The rows lie along a hidden order. The number after each row says roughly how far along it the row is, from 0 to 20. A new part has a new order.
8  1  0  -23  -24  14  5  18  -5  -12  1  21  -14  4  -16  -9  10  -6  1  -14  2  -6  -6  -4  27  11  -12  16  24  -17  -8  -3  -15  -1  -12  -12  -4  2  -1  -12  40  9  0  -3  2  9  20  -28  -6  4  -18  -1  12  -2  10  20  0  2  -2  3  -9  13  -22  -10  4  17  15  4  12  -5  9  -3  3  -10  -8  -20  6  9  -1  4  10  -14  24  -2  9  5  -7  18  -9  8  -5  1  3  -5  -28  -3  0  6  7  4  -11  -9  -4  -3  0  -7  -34  12  4  28  -4  12  -12  -4  11  -1  1  4  -8  5  11  -4  -1  29  -10  3  -11  3  -1  7  -52  26  8  1  9  -2  -14  -6
10
4  -3  -5  -7  -16  24  14  -8  -7  -10  0  5  -15  -8  -16  -2  -8  -19  -2  -19  -3  -13  -2  2  44  5  -3  19  4  7  -18  -18  -6  21  -13  -12  14  5  10  -7  15  -7  -5  6  -7  12  8  -22  -11  1  -6  6  11  3  22  41  11  5  0  0  -4  24  -11  -3  -12  0  7  0  -4  12  -8  0  8  -2  -5  -23  8  -5  0  12  28  -5  5  -10  -12  5  -11  17  3  -5  -6  7  6  17  -7  3  -6  6  3  10  -17  -2  8  2  -7  -9  -9  -3  -7  5  -6  2  1  13  -24  7  9  -5  -21  2  9  8  9  18  7  7  -19  2  -3  2  1  -2  5  1  9  1  -3  -16
0
8  -4  -7  -33  -20  14  8  13  -6  -7  3  18  -11  0  -17  -13  -13  -4  -4  -20  2  -13  9  -5  21  17  -7  10  19  7  -11  -19  -16  -4  -5  -7  0  4  -15  -15  40  2  -1  -7  -6  16  18  -15  -7  4  -3  -8  17  0  44  42  -18  2  1  4  -1  10  -14  -7  8  15  -8  4  20  -13  5  8  -11  -11  -15  -29  -3  3  3  6  7  -6  41  -6  -2  -11  -12  12  2  8  -10  -4  0  0  -16  -4  8  0  8  19  -7  -5  -1  -1  -5  -8  -47  13  2  15  4  -2  -15  1  6  13  -2  -8  -2  -2  5  -6  2  20  -11  -11  -10  2  0  2  -39  16  16  -2  1  9  -17  -7
14
1  4  -10  -16  -6  -6  9  -10  -7  -3  -6  15  -8  -6  -16  -4  -13  -15  4  2  -6  2  6  -12  11  3  2  0  16  0  -6  -24  -10  5  -1  -5  -5  0  -23  -1  13  3  -2  -8  -2  2  8  -13  -9  0  1  5  11  3  21  3  -3  -1  -9  -4  1  -8  -9  4  2  6  26  -13  -4  -4  10  10  6  -20  -14  -19  -7  9  -13  1  5  -1  36  1  10  14  6  11  5  -4  2  -2  -5  2  -18  -7  6  10  7  0  8  -2  2  -4  -5  -11  -7  7  -5  18  -1  0  -6  1  17  4  4  5  5  -16  6  -1  3  15  -12  10  -13  -4  15  5  -9  4  -7  -5  5  1  -5  -15
16
-4  2  -9  5  5  0  12  -25  -3  6  -21  -9  0  -14  -4  3  -14  -18  -5  -7  -7  6  2  -4  13  -10  15  -4  -3  16  -13  -23  -4  19  -1  1  12  1  -6  0  -10  -3  -3  0  -7  -9  -6  -8  -1  -7  10  6  -1  -2  19  -9  10  6  1  1  14  5  3  10  -6  -10  5  -11  -19  14  -21  7  6  -2  -9  -12  -2  -6  2  3  7  10  -4  -4  -2  14  14  -2  7  -20  -2  7  -3  20  1  4  8  19  -6  4  3  5  13  4  -8  -2  27  -13  -7  -10  0  -15  6  14  -9  12  16  -2  5  -17  5  10  8  -2  1  1  -10  1  2  -2  45  -23  -13  -14  4  2  6  -19
11
2  -2  -1  8  -7  13  -2  7  1  -4  6  3  -10  0  -12  -1  4  -9  -3  -11  1  -9  -8  4  14  -2  -6  11  3  -11  -8  -2  -2  7  -10  -5  4  2  10  -2  12  4  -2  4  4  5  4  -28  -3  1  -11  6  1  0  -4  15  12  2  2  -3  -8  5  -9  -4  0  6  9  2  0  6  -6  -6  5  1  -3  -9  13  -6  -7  6  13  1  -4  -6  -3  4  -17  12  -1  7  -2  -2  6  10  -14  0  -9  4  3  0  -12  -1  5  -2  -1  -7  -2  1  -5  9  -4  4  4  4  -9  -3  1  1  -16  4  3  3  4  16  4  6  -8  1  -2  2  -16  6  7  0  3  -3  -4  -6
14
4  -1  -15  -3  -4  8  2  -4  -12  -3  12  4  -17  6  -20  -7  -12  -16  -4  -6  1  -12  6  1  19  -4  -9  9  8  -16  -12  -10  -12  4  -8  -3  -3  -2  -7  -9  18  6  -6  -4  -11  21  9  -16  -13  6  -3  9  4  3  15  40  4  -3  -5  -11  -6  -9  -9  5  2  2  12  -6  -2  2  -1  13  3  -11  -11  -23  -3  -7  -17  6  25  5  33  -4  -9  8  -22  12  0  26  4  -12  4  13  10  -15  10  -2  6  0  -10  2  14  -2  3  -10  -14  -5  -7  9  -1  -5  3  -3  -8  -15  -4  -1  -2  -17  0  2  29  20  -1  15  -21  -8  20  -5  -22  18  0  -2  -5  3  0  -18
5
-3  11  -11  -5  -9  7  9  -8  -4  -3  -20  16  -14  -12  -35  -11  -11  -13  5  -9  -3  -5  3  -8  28  23  -3  -2  13  -7  -12  -18  -11  9  5  -14  1  1  -14  -19  27  3  2  -4  -7  5  7  -32  -7  0  -5  9  17  5  20  21  -1  -4  -7  -6  0  -12  -13  4  -4  7  -5  4  7  9  -15  7  7  3  0  -24  0  5  3  9  3  7  49  1  16  20  -3  16  -1  -13  0  3  -3  1  -22  0  5  7  9  30  3  -11  2  0  2  -17  -23  6  -10  14  0  10  -9  12  25  17  2  5  -15  -6  5  -8  3  15  -1  3  -5  -4  8  -3  -15  3  2  1  6  8  -10  -13
3
3  0  -2  2  -3  8  5  -4  1  -5  2  0  -7  -9  -7  -1  -15  -12  1  -12  -4  -10  6  -1  23  5  -3  9  0  16  -13  -17  2  16  0  -8  7  5  -7  6  5  -14  -4  5  7  5  -5  5  -9  3  -1  7  14  5  17  19  -1  -1  -4  -3  -9  9  2  -3  -5  -2  3  -2  -9  -3  4  -1  4  -2  -4  -5  4  -3  1  13  8  1  5  -7  -6  1  -8  12  14  -9  -1  2  2  12  -18  6  -10  1  0  7  -6  0  0  -2  -9  -12  -1  1  -17  9  -1  -8  4  8  -15  13  5  -4  -18  5  -4  5  3  3  3  6  -7  1  -2  5  7  -11  3  1  -1  1  1  -10
20
9  -3  -7  -21  -13  8  17  -1  -18  -13  20  14  -14  7  -8  -7  -13  -12  5  2  -2  -13  13  -1  28  5  -7  16  10  -2  -6  -13  -7  5  -5  -7  -2  1  -7  2  9  -8  -7  -2  -15  27  15  -8  -20  8  0  1  16  7  25  37  -6  -4  -10  -5  -7  16  -12  -1  -8  -1  9  -6  3  -9  27  13  2  -19  -6  -19  -10  5  -4  6  25  -12  34  -1  -15  -4  -15  5  1  20  1  -7  2  5  13  -11  3  -11  7  -2  -7  -1  0  -2  -3  -5  -31  2  -1  10  -3  4  -5  -7  -13  -9  -5  -4  -3  -7  3  0  16  16  -2  15  -19  -6  15  0  -20  13  3  8  3  2  -3  -11
17
